Here is a tiny trained network, its code and every weight. The questions are about switching its units off for an input and a class, where a switched-off unit gives its printed mean instead of its output.

import numpy as np


def w(rows, s, z=0):
    codes = np.array(rows[::2]) - 128.0
    scale = np.full(codes.shape[1], s)
    scale[-1] = z or s
    return codes * scale


def f(y):
    return y / 2 * (1 + np.tanh(0.7978845608 * (y + 0.044715 * y**3)))


def log_softmax(a):
    a = a - a.max(-1, keepdims=True)
    return a - np.log(np.exp(a).sum(-1, keepdims=True))


def net(x, mask):
    res = np.array(x, float).reshape(1, 2) / 4 @ E
    y = f(res @ A[0][:, :-1].T + A[0][:, -1])
    res = res + np.where(mask, y, B[0][:, -1]) @ B[0][:, :-1]
    return log_softmax(res[-1] @ U[:, :-1].T + U[:, -1])


A, B = {}, {}
E = w([
[149,104,137,6,206],'x0',
[130,103,57,53,77],'x1',
],0.012)
A[0] = w([
[129,80,103,93,62,230],'n0',
[140,123,97,174,2,112],'n1',
[134,131,161,79,241,185],'n2',
[118,168,106,69,96,160],'n3',
[113,140,176,205,182,141],'n4',
[80,169,135,192,54,255],'n5',
],0.016,0.0031)
B[0] = w([
[92,172,78,43,128,207],'n0',
[68,107,144,167,3,241],'n1',
[81,71,217,144,195,248],'n2',
[148,154,121,74,122,184],'n3',
[206,213,149,161,140,220],'n4',
[80,142,72,231,146,254],'n5',
],0.022,0.014)
U = w([
[109,12,199,110,184,220],'0',
[176,61,101,173,113,2],'1',
[56,83,63,228,23,124],'2',
[215,163,144,204,145,205],'3',
[143,120,48,2,128,155],'4',
[88,139,85,100,46,25],'5',
],0.0096,0.0037)

Each question gives the input, the list of numbers given to net, and the class t.
The units are the neurons (one row each of A and B). Each row of codes is followed by its name. A weight is (code - 128) times the scale printed after its matrix; where a second scale follows, it is the last column's (A, B and U).
mask holds one flag per neuron, in row order. A switched-off neuron (its flag False) gives its mean, the last column of its row in B, instead of its output. The means were averaged over made-up inputs and are rounded, as every weight is.
A unit's drop is (log p(t) with every unit on - log p(t) with that unit switched off) / (log p(t) with every unit on - log p(t) with every unit switched off).
The circuit of an input: a set's keep is (log p(t) with only the set's units on - log p(t) with every unit switched off) / (log p(t) with every unit on - log p(t) with every unit switched off). Starting from all 6 units, units are removed one at a time, each time the one whose removal leaves the highest keep (on an exact tie, the one counted first), for as long as the keep stays at least 0.8.
units of the circuit, in order: the units of the circuit, biggest drop first
k most important neurons: the k neurons with the biggest drops, biggest first
drop when u is switched off: that unit's drop, to one decimal
input [-4,-8], class 3: units of the circuit, in order : n4
input [0,2], class 4: units of the circuit, in order : n5, n1
input [-2,7], class 5: 2 most important neurons : n0, n5
input [-1,6], class 5: 2 most important neurons : n1, n5
input [8,7], class 4: 2 most important neurons : n0, n3
input [-1,5], class 5: 3 most important neurons : n5, n0, n1
input [-4,-5], class 3: 2 most important neurons : n4, n0
input [2,-3], class 0: drop when n5 is switched off : 0.1
input [3,4], class 4: drop when n0 is switched off : 0.0
input [1,-6], class 3: drop when n4 is switched off : 0.6
